[  0   5   5   9   3  -8   5  -1   8   8   2   1  -4  -4   0  -3  -2  -2
  -5   2   3 -12  -6 -10  13  -8   2   0  -8   2   0   3 -14   9  -4   1
  -5  -1]	E
[ -1   7  -1   6   3  -6  -3   0  -1   3   1   1   4   2   2  -1  -3 -10
   1   2   5 -11   7  -4   7 -11   5   0  -7   3   3   0 -11   4 -13 -20
   1   2]	S
[  3   9   6   1   8  13   4   3  -8  -3  -4  -6   8   5   6  -7  -3 -22
  -4  -6   9  10  69 -12  13  -8   4  -8   2   4  17   2 -21  18  -2  36
   4   5]	W
[  1   6   5 -12   1   6  -6  -3  -6   3  -1  -2   6   8   1  -5  -5 -22
   8   2   5 -16  42  -7   8 -24  -6   1  -5 -15  12  -1 -18  25  -9 -23
  -1   1]	K
[ -2  -5  -1 -19  -5  -3 -13 -10   0   2  -8  -6  -2   7  -4   4  -4  -7
   4   2  -1 -18 -26   4  -8 -11  -9   6  -9 -11  -3  -2  -7   2  -2 -56
  -3  -7]	K
[  2  -1   3 -10  -1   4  -5  -2  -3   0  -1  -3   5   7  -1  -2  -4 -18
   7   5   3 -11   9   0   5 -18   1   0  -5 -16   7  -1 -12  19  -7 -30
  -1   0]	K
[  4   4   4   4   1   0   4   3   0   2   4   5   4   1   2  -2  -3 -10
   3   7   3  -7  -1  -6  13  -7   5  -1  -2 -10   3   3  -6  11  -5  -1
  -1   3]	E
[ -1  20  -3  20  10  -8  -3   6  -5  11  -2  -2  14   3   6  -9 -12 -34
   2   0   7 -22  69  -7  22 -45   5  -7 -15   4  24  -1 -40  36 -32 -18
  -9   7]	P
[ -1   8  -5   9   4 -10  -5  -2  -1   5  -3   0   5   0   1  -3  -5 -12
   2  -2   4 -14  22  -2   9 -19   2  -1  -9   6   8  -1 -17  10 -21 -25
  -6   3]	P
[  2 -17  -5 -11 -16   6  -2   3   0 -10   3   2  -9   1   0   7  10  22
  11   1  -7  20 -54  17 -26  27  -5  -1  14 -14 -11  -2  36 -17  22  11
  10  -1]	Z
[  2   5  -3   4   1   9   0  12 -10   1   1  -1  10   2   5  -4  -4 -14
   6   1   3   7  45   2   5 -11  -2  -4   3  -2  13  -3   0  17  -5  17
   2   8]	W
[ -2 -15 -11 -10 -12 -15   3   0   1  -2  -2  -2 -13   0  -2   7   4  23
   5   4 -14  -3 -69  32 -16  12  -5   5   3 -11 -12  -7  27 -17  18 -39
  -1   3]	K
[  0   2  12 -27  -2  16  -7  -7  -1   1  -3  -5   3   7  -2   1  -5 -17
   1  -5   4 -12  47 -11   0 -10 -12   4  -1 -15   8   1 -16  18   2 -18
   3  -4]	K
[  3   0  -1  -6  -1   6  -1   5  -5  -2  -1  -2   2   3  -1  -1  -2 -10
   6  -1   0   0  17   6   1  -7  -6   0   3 -10   9  -1  -1  14   0  -1
   2   3]	G
[  2  -4  -2  -2  -3   2  11  12  -2  -4   4   1  -1  -1   4  -3  -1   3
   8   4  -2   5 -12  11   2   0  -1  -5   8 -17   8   0  11  13   7  28
   2   6]	G
[ -1   5  -3   5   2  -9  -6  -3   0   3  -2  -2   4   3   0  -1  -3 -12
   2   0   2 -15   4   0   4 -17  -2   0 -11   1   4  -1 -16   7 -13 -33
  -5   1]	P
[ 2  3  2  8  2 -3  2 -1  3  3  4  9  0 -1  1  0  0  2 -3  1  2 -3 -3 -5
  5  1  5 -3 -4  5 -6 -1 -3 -4 -5  1 -2 -1]	E
[ -1   4  -3  10   4  -5   7   4   0   4  -2  -2  -2  -1   2  -5  -4  -4
  -2  -3   2  -6   2   6  12 -15  -1  -5  -4   3   8  -2 -11  12  -4  16
  -4   3]	G
[ -3   3 -14  12   1 -19 -10  -3   0   7  -2  -4  -4  -2  -1  -1  -6   4
  -1 -13   5  -9  -1   8  -8 -16  -2   1  -9  17   3  -7 -14  -1 -18 -25
  -7  -3]	P

[ -1   0   3  -1  -2 -11  -1  -2  13   0  -3   1  -1   2   5   0  -1  11
  -1  -1 -10   9   2  -4  -2  -3   4  -2  -1   1  -8   6  -2   2  -2  -1
   0  -6]	dl
[ -6  -2  -6   2   2  13  -5   4  -6 -11   4  -5   1   1  -7 -11 -19 -27
  -7  -1  16   2   0   5   2   9   0   1   2  -1   1   2   3  -1   9  -3
   4  -8]	Sm
[ -6  -6  -6   3   2  19   6   4 -12  -8  11  -3   2   0  -9  -1 -17 -18
 -11   3  -8  -6   2   6   7   4  -7   1   8   0   6  -5   1  -1   5  -1
   2   1]	Sm
[ -4 -10  -8   0   1  24   9   5 -18  -6  11  -1   5   0  -9  -2 -14 -16
 -12   5   7 -11   1  10   4   7 -14   7   5   0   6 -11   0  -3   5   1
   3   6]	Sm
[-12 -10   9   0  -7 -13  -5  -2  41  -9   7   0  -1   4   4   4 -21  25
 -18   2  -9  27   9  -7   3   0   2 -10   1   2 -11   3  -3   7   0  -3
   0 -24]	dl
[ -3  -8   2   2  -3   8  -6   3  17  -6  11  -2   1   6   7   3  -2  11
 -10   3  44   1  -2  -1   2  13  -1   4 -11   0  -1  -7   3   8   5   0
   1 -15]	Cl
[ -8  -7   0  -2  -2  10  -7   6  13  -5  13  -4   6   0  -4   0 -20  -7
 -13  -1   5   2   5   2   5   8  -2  -4   7   0   6  -3   2   2  -2  -5
   1  -7]	Sm
[ -7  -7   7   1  -6 -14  -5  -4  30  -4   3   1  -1   2   4   4  -9  22
  -9   0  -7  17   6  -6  -1   1   4  -7  -1   2 -10   3   0   6  -2  -2
  -3 -17]	dl
[ -5  -1   5   1  -5  -8  -7  -4  21  -5  -2   0   0   0   3  -2  -9   8
  -4  -3 -10  16   5  -7  -2   0   5  -7  -1   1  -8   8   0   3   0  -2
   1 -14]	dl
[-13 -14   8  -1  -7 -15  -7  -3  39  -7   6   1   0   4   5   0 -17  29
 -17   0 -12  25   9  -6   1   2   4  -9  -1   2 -13   3  -2   4  -2  -4
  -3 -24]	dl
[ -5  -4   6  -1   0 -12  -3  -3  23   0  -1   1  -4   0   2   0  -4  19
  -3  -1 -24  17   6  -4  -1  -5   5  -7   1   3  -5   8  -4   2  -4  -2
  -4  -9]	dl
[-10  -8   6   3  -6 -17  -4  -5  33  -8   2   2  -3   1   0   0 -17  21
 -12   0 -22  23   8  -8  -2  -1   3  -9   0   3 -15   4  -2   3   6  -2
  -1 -21]	dl
[ -7  -1  -7   0   0  25  -3   6 -11 -10  11  -6   2  -1 -10  -6 -23 -33
 -12   0  25  -5  -1   5   5  12  -3   3   5  -2   9  -4   4  -2   7  -4
   5  -6]	Sm
[ -6  -7  -5   1  -2  15   3   3  -6  -7   6  -1  -2   2  -4  -3 -12 -11
 -10 -11  19  -3   0   4   3   6  -7   3   0   0   0  -5   2   0   8   0
   2  -3]	Sm
[-11 -16   1  -3  -3  15  -4   7  18  -7  18  -5   7   3  -3   4 -18   6
 -22   4  20   8   6  -5   8  12  -4  -1   3   0   5  -7   0   4   0  -5
   1 -16]	Sm
[-12 -12   6   1  -5 -10  -2  -1  33  -9   6   1   0   5  -1   3 -23  16
 -20   0 -29  24  10  -6   2   0   1  -9   5   3  -9   2  -3   2   0  -4
  -2 -21]	dl
[ -6  -5   7   0  -6 -19  -3  -5  30  -3  -1   2  -3   2   8   3  -5  26
  -6   0 -12  18   7  -8   2  -3   4  -7  -3   2 -12   3  -2   5  -1   0
  -4 -14]	dl
[ -5  -8  -3   0   0  21  -1   5  -2  -4  15  -5   4   1  -4   1 -12 -12
 -13   3  40  -7   0   5   7  14  -6   4   3  -3  10  -9   3   2   3  -2
   3  -6]	Sm

[-10   8   5  10   4   2  -2   6   5   6  -2   3  -5   5  -3  -1  -2   3
  -7   3  14  19   4   3  22   2   4  33   0   9  -2  -8  -6   3  -5   0
  10   5]	M
[ -2  -6  -5 -15  -6  13   5   8 -13  -4  -5   6   1   8   7   4   0   7
 -11  -2  27   0   2  -6  41 -19   5  -5  -1 -12   0  -6  -3   0  -7  21
  -1   2]	Q
[ 11 -14  -1  18  12   7  -3  -5  -2   0 -12  -3  -9   1  19  -1   0  -3
 -27   2   4 -20   6   1  -9 -21   1  22  -9  17  13 -18   1   2  -5   7
   3   3]	Q
[ -7  -7  -3  -8   2   2   3   0 -10 -18 -10  -7  -2  11  18  -1   6   4
 -21   7  29  -5  -2  18  21 -28   5  26  -8   8   5 -18  -4  -2   1   5
   0   1]	Q
[  1  -9   8  26   7 -14  -6  -6   6  -6 -11  -4 -15   2  11  -6  -1  -2
  -3  -5  32 -11  -1  13 -19  -8   9  18  -6   8  -1 -21   2  -4   0  -6
   4  -5]	Q
[-13  34  16  79 -11 -20   9 -19 -25 -16 -12  17 -11  -6   6 -12   5  10
   1   7  50 -16 -13  13  26  -8  -6  48 -11   0   1   1  -1   5 -20  -5
   0   3]	M
[-10  -5  -3  17  -9 -17  -1  -2 -11  -5 -14   4  -5   0  -6  -2  -7   2
 -15   7  41  -7 -10   8  29 -16   0  33  -6   8   4  -9   9  -9 -21  10
  15  -7]	M
[  3 -19   4   0  20   7  -3 -11  -5  -5 -12   2 -10   1  17  -7   1  -4
 -19  -4  25 -18  18  -1  -6  -6   7  13  -9   6  11 -20 -28  -5  -4  -1
  11  -4]	J
[ -2  -8  -3  12  29  10  -1 -15 -14  10  18  -6 -12  -1  14  -5  20  -5
 -10   0   6 -40  33 -15 -15 -22  -4   9 -14  12  16 -16   4   4   0  -1
  -8  -4]	J
[ -1  11  16  17   3 -10  -2   7 -10  -8   0  -5 -10  -3   9  -3   6  16
 -14  -1  24 -12   2   6   3 -19  -1  17  12  11   4 -11   8   4  -9  15
   6  -4]	Q
[ -8  -4   0   8   8   6   0 -10 -13   3  -7  -8  -3   6  13   2  11  -7
 -26  -6  -3 -20  33   1 -16 -22  -1  36  -2  12   8 -17   4   3 -11  -5
  14  -6]	J
[ -4 -21  -5   3  18   3  -2   4   6  21 -10   6  -8  -4  14  -1   1  -2
 -21   5  -3 -13  11   3  -2 -20  -1  21  -3  12  10  -6   4  -5  -8  17
   7   3]	Q
[ -9  -4 -10 -16   5  14   2   0 -10   3   0  -5  -6   8   4 -16  -5   1
 -18  -8   4  -9   7   4 -30   1  -5  26   4   7   4  -5  -2  -7 -25  -5
   1  -3]	J
[ -5  18  -6  80   2 -11   0 -14  -7   3 -17  17  -8 -10  18  -7  17  -5
  10  10  24 -28  18  13  30  -2  -5  28 -12   1   9 -12   4   5 -33  -3
   8   0]	M
[ -9  -4  12 -24  -2   8   2   1  -3   5   2  28   2   8   3 -16 -15   7
 -10  -5   7   1   7  -2 -50  15   3  33   2  17   6  -7  -8 -16 -26   8
   1 -10]	J
[-10   2   7   5  -8   6  -1   7   1   0   4   5  -2   3  -1   5  -5  -2
  -3   5  -3  -4  -3  -7  -8  -1   0  24  -1  17   2   0  -2  -7 -13   1
  10  -3]	J
[-11  -7  -1  25   7   2   1   5   1  -2 -13   7  -6   2  13 -11  11  -4
 -15  -6  25  -8  -4  12 -12 -29   7  22  -9  15   4 -23  -7  -1  -2   5
   6  -7]	Q
[ -4  -5 -10   0  11   5  -4   2 -10  10  -7  -1  -7  -1   5  -6   4  -4
 -25  -2   8  -9  11   3   3  -9   0  24   1   7   1  -5  -5  -8 -10  -1
  10  -8]	J
[-10   0   7  27   4  -9  -2   3  11   1  -1  -3  13   4  26  -6   3  -3
  -4 -11  15 -14  -4   8 -35 -13   8  29  -3   5   1 -19   5  -8  -6   2
  -3  -6]	Q
[ -1  -3  -5   9  -1  16  -1 -14   4 -10   3   3  -6   4  10  -6   1  18
   9   5  22  -6  -1   5  -1 -10  -2  15  -6  13   5  -6  -2  -7 -13   3
  11  -5]	Q
[ -7  12   5  17   0  -4  -1   4  -8   0  -3  48  -9  -5   5   8   0  -3
  -1   9  15 -10  -2   5  43  -6   3  18  -2   2   2  -5  -1   2 -18   3
  -1   0]	M
[ -9  18   4  39  -4  -2  -5   7 -13  -1  -5   5  -4 -13   9  -8  10   5
 -11   5  10 -18   0   8  23 -10   5  26 -10  28   5  -3  -3   1 -13  -2
   8  -3]	M
[ -4  -3  -2  15   7  14   3  10   0  -5  -5  -2   5   6   9   0  -1   9
 -12   2  20  10   3  -6  21  -6   1  13  -7  15   7  -1  -8 -11 -11   0
  -2  -1]	M
[  5 -19  -5  33  12  22  -2   7  10   9  -7   0   0  -6  20  -3  20 -13
  -5  -2 -15 -12   5   6  30  -6  -2  10   0   1   2  -1   4   1 -10  -4
   4  -4]	M
[-21 -15  -4  11  12   5   1  24   5  19  -6   1 -11   3  16 -10   4  -6
 -29   0  12 -10  11  -7  11 -27  -5  27 -23  16   4  -8  -7   2 -13   2
   5  -5]	J
[ -5  -1 -10  14   6  -1  -1   3   1  -1  -7  -2 -11  11   4  -4   1   2
 -12  -5  12 -15   4  13 -12 -15  10  22   0   4   4 -12  -8  -6  -5 -14
   8  11]	Q
[  0   0 -16 -13  11  33  -8  24  -9  10   3  -1   2  11  16   4   6  -4
 -21  -5 -19  -1  14   0  25  -7  -2   1  -4  14   8  -3   0  -3  -4   1
   6 -10]	M
[-12   1   9  -4  20  14  -5   2 -15  12   1 -13 -13  16  -2 -20   0  -3
 -20  -9  14  -4  10  -9 -33  -2   0  38   5   6   2  -5 -10 -13 -35   0
  23  -3]	J
[  1   6  -6 -25   2  21   7   4 -16  -5  -4  -5   4   3   4   6  -3  -3
 -17  10  -4   8  11  -3  23 -21   7  11  -4   3   9   0 -14   8  -3   9
   5   1]	Q
